Below is a small trained network, with its code and all its weights. Each question gives an input and a class and asks what happens when units are switched off, that is, made to give their printed mean instead of their output.

import numpy as np


def w(rows, s, z=0):
    codes = np.array(rows[::2]) - 128.0
    scale = np.full(codes.shape[1], s)
    scale[-1] = z or s
    return codes * scale


def f(y):
    return np.maximum(y, 0)


def log_softmax(a):
    a = a - a.max(-1, keepdims=True)
    return a - np.log(np.exp(a).sum(-1, keepdims=True))


def net(x, mask):
    res = np.array(x, float).reshape(1, 4) / 4 @ E
    y = f(res @ A[0][:, :-1].T + A[0][:, -1])
    res = res + np.where(mask, y, B[0][:, -1]) @ B[0][:, :-1]
    return log_softmax(res[-1] @ U[:, :-1].T + U[:, -1])


A, B = {}, {}
E = w([
[48,40,185,165,56,103],'x0',
[96,191,93,134,226,89],'x1',
[70,134,85,110,162,243],'x2',
[172,224,164,254,56,203],'x3',
],0.0084)
A[0] = w([
[164,161,158,84,254,140,205],'N0',
[219,118,224,155,82,121,255],'N1',
[49,84,131,115,141,139,179],'N2',
[179,175,163,168,60,79,220],'N3',
[101,73,71,71,127,109,247],'N4',
[105,154,74,74,183,136,161],'N5',
],0.0092,0.0029)
B[0] = w([
[195,182,103,101,136,112,255],'N0',
[147,25,254,100,118,92,251],'N1',
[100,73,147,134,140,228,203],'N2',
[106,82,173,90,184,74,243],'N3',
[154,108,96,180,125,184,236],'N4',
[155,124,3,144,120,169,229],'N5',
],0.0083,0.0077)
U = w([
[92,146,87,78,230,244,158],'0',
[51,39,177,211,2,179,153],'1',
[194,207,251,48,181,143,1],'2',
[76,78,191,242,122,71,160],'3',
[179,229,63,158,88,87,94],'4',
],0.0057,0.0036)

Each question gives the input, the list of numbers given to net, and the class t.
The units are the neurons (one row each of A and B). Each row of codes is followed by its name. A weight is (code - 128) times the scale printed after its matrix; where a second scale follows, it is the last column's (A, B and U).
mask holds one flag per neuron, in row order. A switched-off neuron (its flag False) gives its mean, the last column of its row in B, instead of its output. The means were averaged over made-up inputs and are rounded, as every weight is.
A unit's drop is (log p(t) with every unit on - log p(t) with that unit switched off) / (log p(t) with every unit on - log p(t) with every unit switched off).
The circuit of an input: a set's keep is (log p(t) with only the set's units on - log p(t) with every unit switched off) / (log p(t) with every unit on - log p(t) with every unit switched off). Starting from all 6 units, units are removed one at a time, each time the one whose removal leaves the highest keep (on an exact tie, the one counted first), for as long as the keep stays at least 0.8.
circuit, biggest first: the units of the circuit, biggest drop first
k most important neurons: the k neurons with the biggest drops, biggest first
drop of u: that unit's drop, to one decimal
input [-1,6,-3,0], class 4: circuit, biggest first : [N1; N2; N0]
input [-7,-4,4,8], class 2: circuit, biggest first : [N5; N1; N4]
input [-8,5,-6,-3], class 4: circuit, biggest first : [N0; N5; N1]
input [-8,6,-8,-5], class 4: 2 most important neurons : [N0; N5]
input [-1,-8,-5,8], class 3: most important neuron : [N3]
input [3,-4,-3,6], class 3: circuit, biggest first : [N3; N2]
input [-4,-5,-4,-8], class 4: 2 most important neurons : [N1; N3]
input [-1,-7,-2,6], class 3: circuit, biggest first : [N3; N2; N5]
input [-7,6,5,4], class 4: 2 most important neurons : [N0; N2]
input [-2,-4,-4,8], class 3: 2 most important neurons : [N3; N0]
input [-7,-3,3,8], class 2: drop of N5 : 0.2
input [-8,4,-1,-2], class 4: drop of N0 : 0.3
input [-7,-5,-1,-4], class 4: drop of N1 : 0.2
